Below are the code and all the weights of a small trained network. Each question names an input and a class and asks about switching units off, where a switched-off unit gives its printed mean instead of its output.

import numpy as np


def w(rows, s, z=0):
    codes = np.array(rows[::2]) - 128.0
    scale = np.full(codes.shape[1], s)
    scale[-1] = z or s
    return codes * scale


def norm(h):
    return h / np.sqrt((h * h).mean(-1, keepdims=True) + 1e-5)


def f(y):
    return y / 2 * (1 + np.tanh(0.7978845608 * (y + 0.044715 * y**3)))


def log_softmax(a):
    a = a - a.max(-1, keepdims=True)
    return a - np.log(np.exp(a).sum(-1, keepdims=True))


def net(x, mask):
    res = np.array(x, float).reshape(1, 3) / 4 @ E
    u = 0
    for l in range(3):
        y = f(norm(res) @ A[l][:, :-1].T + A[l][:, -1])
        res = res + np.where(mask[u : u + 7], y, B[l][:, -1]) @ B[l][:, :-1]
        u += 7
    return log_softmax(norm(res)[-1] @ U[:, :-1].T + U[:, -1])


A, B = {}, {}
E = w([
[107,1,122,87,210,149,193,133,157],'x0',
[117,50,97,13,159,209,150,170,115],'x1',
[54,55,146,46,80,182,95,62,238],'x2',
],0.0015)
A[0] = w([
[198,98,131,116,156,125,189,183,44,121],'0.n0',
[95,125,137,106,15,177,60,74,183,183],'0.n1',
[195,209,148,225,77,49,52,93,70,8],'0.n2',
[125,181,127,115,147,87,58,137,93,52],'0.n3',
[113,29,82,30,187,236,168,141,183,91],'0.n4',
[71,114,179,225,90,121,94,57,202,105],'0.n5',
[105,2,136,154,176,145,133,111,149,147],'0.n6',
],0.0025,0.0013)
B[0] = w([
[43,110,73,102,131,183,38,69,217,186],'0.n0',
[84,103,85,144,134,163,83,56,23,190],'0.n1',
[184,131,174,88,59,102,177,214,131,209],'0.n2',
[114,102,159,111,128,210,196,147,136,126],'0.n3',
[106,135,189,154,35,58,140,212,126,251],'0.n4',
[87,162,181,9,208,52,132,138,113,152],'0.n5',
[175,72,168,131,103,5,213,108,208,177],'0.n6',
],0.0023,0.0026)
A[1] = w([
[223,253,168,199,78,75,174,141,150,3],'1.n0',
[77,94,125,182,135,79,135,43,229,112],'1.n1',
[106,45,162,110,238,73,236,79,241,46],'1.n2',
[147,167,83,105,92,181,34,225,93,61],'1.n3',
[188,115,150,219,206,115,177,170,224,69],'1.n4',
[174,222,140,177,175,77,141,100,79,28],'1.n5',
[199,99,33,234,184,136,163,153,132,60],'1.n6',
],0.0029,0.00078)
B[1] = w([
[59,4,154,79,83,139,242,187,171,229],'1.n0',
[207,145,120,122,178,173,130,176,72,162],'1.n1',
[199,179,110,179,121,140,195,155,141,253],'1.n2',
[167,108,140,172,158,69,217,187,190,198],'1.n3',
[91,146,128,113,109,108,87,168,95,175],'1.n4',
[126,25,132,86,57,135,118,97,137,171],'1.n5',
[86,163,111,114,154,190,6,77,106,167],'1.n6',
],0.003,0.0022)
A[2] = w([
[152,154,65,222,174,130,114,166,94,56],'2.n0',
[162,181,81,146,253,165,92,138,113,2],'2.n1',
[102,227,149,115,75,83,104,162,79,218],'2.n2',
[131,173,109,132,49,171,184,186,78,42],'2.n3',
[214,86,110,221,182,128,218,180,148,65],'2.n4',
[38,38,115,89,72,167,6,100,64,215],'2.n5',
[119,68,139,90,89,132,239,196,184,135],'2.n6',
],0.003,0.00082)
B[2] = w([
[128,153,116,87,107,156,69,142,169,141],'2.n0',
[124,131,70,101,204,201,167,164,253,137],'2.n1',
[127,56,95,162,118,162,100,153,126,148],'2.n2',
[161,66,142,179,152,124,173,39,162,162],'2.n3',
[40,104,143,96,67,149,102,128,106,202],'2.n4',
[43,196,171,75,58,82,62,138,62,163],'2.n5',
[153,107,138,224,95,71,169,170,101,255],'2.n6',
],0.0035,0.0044)
U = w([
[162,120,100,157,159,172,89,50,127,2],'0',
[191,195,161,83,251,113,149,27,154,44],'1',
[146,58,166,197,69,75,215,172,130,196],'2',
[120,161,49,109,221,223,77,165,209,146],'3',
[57,174,162,62,84,108,3,75,67,164],'4',
],0.0073,0.003)

Each question gives the input, the list of numbers given to net, and the class t.
The units are the neurons (one row each of A and B). Each row of codes is followed by its name. A weight is (code - 128) times the scale printed after its matrix; where a second scale follows, it is the last column's (A, B and U).
mask holds one flag per neuron, layer by layer. A switched-off neuron (its flag False) gives its mean, the last column of its row in B, instead of its output. The means were averaged over made-up inputs and are rounded, as every weight is.
A unit's drop is (log p(t) with every unit on - log p(t) with that unit switched off) / (log p(t) with every unit on - log p(t) with every unit switched off).
The circuit of an input: a set's keep is (log p(t) with only the set's units on - log p(t) with every unit switched off) / (log p(t) with every unit on - log p(t) with every unit switched off). Starting from the 12 units with the biggest drops (on a tie, the unit counted first), units are removed one at a time, each time the one whose removal leaves the highest keep (on an exact tie, the one counted first), for as long as the keep stays at least 0.8.
circuit, biggest first: the units of the circuit, biggest drop first
unit that matters most: the unit with the biggest drop
k most important neurons: the k neurons with the biggest drops, biggest first
k most important neurons of layer l: the k neurons of layer l with the biggest drops, biggest first
input [3,-5,6], class 1: unit that matters most -> 1.n0
input [-1,2,-7], class 3: circuit, biggest first -> (0.n4; 1.n6; 2.n1)
input [3,-4,-6], class 4: 4 most important neurons -> (1.n6; 0.n4; 2.n5; 1.n2)
input [0,-4,7], class 4: circuit, biggest first -> (0.n1; 2.n5)
input [-6,6,-1], class 3: 3 most important neurons of layer 0 -> (0.n6; 0.n4; 0.n2)
input [3,-7,4], class 1: 3 most important neurons -> (0.n5; 1.n0; 0.n4)
input [1,-6,6], class 1: 3 most important neurons of layer 0 -> (0.n4; 0.n5; 0.n0)
input [1,0,-8], class 4: 3 most important neurons of layer 1 -> (1.n6; 1.n5; 1.n2)
input [-7,6,1], class 0: 2 most important neurons of layer 1 -> (1.n0; 1.n3)
input [8,2,-4], class 3: 4 most important neurons -> (1.n0; 0.n2; 0.n0; 1.n5)
input [2,0,-4], class 4: 3 most important neurons -> (1.n6; 0.n5; 2.n5)
input [-2,2,1], class 4: 4 most important neurons -> (0.n1; 0.n2; 1.n2; 1.n0)
input [-1,2,-1], class 3: 3 most important neurons -> (1.n0; 0.n2; 0.n0)
input [3,0,-8], class 4: unit that matters most -> 2.n5
input [1,3,-3], class 3: 2 most important neurons -> (1.n0; 0.n2)
input [-5,7,4], class 4: 4 most important neurons -> (1.n2; 0.n1; 2.n5; 1.n0)
input [4,1,-6], class 3: 2 most important neurons -> (2.n1; 0.n0)
input [0,-2,3], class 4: 2 most important neurons -> (0.n1; 1.n3)
input [4,3,-4], class 3: 2 most important neurons -> (1.n0; 0.n2)
input [4,-6,6], class 1: 3 most important neurons of layer 1 -> (1.n0; 1.n3; 1.n1)
input [3,-7,7], class 1: most important neuron of layer 2 -> (2.n6)
input [-1,1,1], class 4: 2 most important neurons of layer 0 -> (0.n1; 0.n2)
input [8,5,-7], class 3: 2 most important neurons of layer 1 -> (1.n0; 1.n6)
